Below is a small trained network, with its code and all its weights. Each question gives an input and a class and asks what happens when units are switched off, that is, made to give their printed mean instead of their output.

import numpy as np


def w(rows, s, z=0):
    codes = np.array(rows[::2]) - 128.0
    scale = np.full(codes.shape[1], s)
    scale[-1] = z or s
    return codes * scale


def norm(h):
    return h / np.sqrt((h * h).mean(-1, keepdims=True) + 1e-5)


def f(y):
    return y / 2 * (1 + np.tanh(0.7978845608 * (y + 0.044715 * y**3)))


def log_softmax(a):
    a = a - a.max(-1, keepdims=True)
    return a - np.log(np.exp(a).sum(-1, keepdims=True))


def net(x, mask):
    res = np.array(x, float).reshape(1, 2) / 4 @ E
    u = 0
    for l in range(4):
        y = f(norm(res) @ A[l][:, :-1].T + A[l][:, -1])
        res = res + np.where(mask[u : u + 4], y, B[l][:, -1]) @ B[l][:, :-1]
        u += 4
    return log_softmax(norm(res)[-1] @ U[:, :-1].T + U[:, -1])


A, B = {}, {}
E = w([
[96,182,140,106,94,3,162,95],'x0',
[125,52,37,206,50,60,126,186],'x1',
],0.013)
A[0] = w([
[240,130,172,107,201,221,127,181,159],'L0N0',
[108,37,130,123,76,88,99,149,52],'L0N1',
[152,203,241,144,190,198,72,42,1],'L0N2',
[111,215,132,91,122,112,206,2,75],'L0N3',
],0.0086,0.0041)
B[0] = w([
[57,112,164,223,104,92,227,175,251],'L0N0',
[210,107,117,131,161,39,69,96,168],'L0N1',
[197,147,209,20,133,154,84,244,254],'L0N2',
[67,148,1,187,79,141,118,41,235],'L0N3',
],0.009,0.0088)
A[1] = w([
[2,250,78,169,96,135,149,84,169],'L1N0',
[199,144,112,135,224,144,133,179,150],'L1N1',
[116,131,175,132,108,111,77,181,1],'L1N2',
[129,197,160,47,189,115,71,45,92],'L1N3',
],0.0086,0.0046)
B[1] = w([
[79,67,132,94,84,142,190,23,253],'L1N0',
[104,149,246,108,79,181,116,110,159],'L1N1',
[169,57,131,95,212,221,50,121,123],'L1N2',
[116,118,63,170,107,143,32,134,186],'L1N3',
],0.011,0.0074)
A[2] = w([
[216,101,85,124,136,38,64,137,39],'L2N0',
[30,211,107,84,163,168,163,46,67],'L2N1',
[116,105,49,138,109,146,71,57,182],'L2N2',
[118,100,148,34,81,86,134,2,4],'L2N3',
],0.0095,0.0031)
B[2] = w([
[232,195,103,145,138,78,76,143,216],'L2N0',
[98,110,143,131,70,72,118,42,241],'L2N1',
[192,227,88,78,251,74,157,106,251],'L2N2',
[45,65,20,110,115,209,128,136,254],'L2N3',
],0.012,0.0065)
A[3] = w([
[172,98,42,132,56,107,83,72,1],'L3N0',
[200,138,48,113,146,49,73,157,15],'L3N1',
[169,113,79,135,164,47,21,86,171],'L3N2',
[170,188,180,86,247,168,179,187,83],'L3N3',
],0.011,0.0025)
B[3] = w([
[167,163,106,111,239,94,109,133,238],'L3N0',
[224,86,182,174,241,57,28,138,241],'L3N1',
[212,170,66,253,209,128,77,134,254],'L3N2',
[205,182,136,36,196,152,138,107,209],'L3N3',
],0.012,0.0088)
U = w([
[61,152,14,97,138,116,164,39,231],'0',
[70,164,143,69,24,177,119,107,93],'1',
[157,188,213,81,194,225,200,204,173],'2',
[224,161,76,229,196,70,67,165,202],'3',
[161,116,99,81,48,69,144,186,1],'4',
[96,92,121,249,82,187,202,202,132],'5',
],0.012,0.0057)

Each question gives the input, the list of numbers given to net, and the class t.
The units are the neurons (one row each of A and B). Each row of codes is followed by its name. A weight is (code - 128) times the scale printed after its matrix; where a second scale follows, it is the last column's (A, B and U).
mask holds one flag per neuron, layer by layer. A switched-off neuron (its flag False) gives its mean, the last column of its row in B, instead of its output. The means were averaged over made-up inputs and are rounded, as every weight is.
A unit's drop is (log p(t) with every unit on - log p(t) with that unit switched off) / (log p(t) with every unit on - log p(t) with every unit switched off).
The circuit of an input: a set's keep is (log p(t) with only the set's units on - log p(t) with every unit switched off) / (log p(t) with every unit on - log p(t) with every unit switched off). Starting from the 12 units with the biggest drops (on a tie, the unit counted first), units are removed one at a time, each time the one whose removal leaves the highest keep (on an exact tie, the one counted first), for as long as the keep stays at least 0.8.
units of the circuit, in order: the units of the circuit, biggest drop first
top k neurons: the k neurons with the biggest drops, biggest first
top k neurons in layer l: the k neurons of layer l with the biggest drops, biggest first
drop when u is switched off: that unit's drop, to one decimal
input [5,-8], class 0: units of the circuit, in order : (L0N3 L1N0)
input [7,-7], class 0: units of the circuit, in order : (L1N0 L0N3)
input [3,-6], class 0: units of the circuit, in order : (L0N3 L1N0)
input [-6,4], class 5: top neuron : (L0N3)
input [1,-7], class 1: top 3 neurons : (L0N3 L0N2 L2N2)
input [-3,2], class 5: top 4 neurons : (L2N2 L0N3 L1N3 L2N0)
input [-6,0], class 5: top 3 neurons : (L2N2 L0N0 L0N2)
input [-7,1], class 5: top 2 neurons : (L0N2 L2N2)
input [-5,0], class 5: top 3 neurons : (L2N2 L0N0 L0N2)
input [0,-6], class 2: top 2 neurons : (L0N2 L1N0)
input [-8,0], class 5: top 3 neurons : (L2N2 L0N0 L0N2)
input [3,-5], class 0: top 2 neurons in layer 0 : (L0N3 L0N1)
input [1,-4], class 1: top 2 neurons in layer 0 : (L0N3 L0N2)
input [-8,-1], class 2: top 2 neurons in layer 2 : (L2N1 L2N3)
input [8,-6], class 0: top neuron : (L1N0)
input [-2,-6], class 2: drop when L0N2 is switched off : 1.5
input [-1,-4], class 2: drop when L0N2 is switched off : 1.6
input [4,-7], class 0: drop when L1N0 is switched off : 0.2
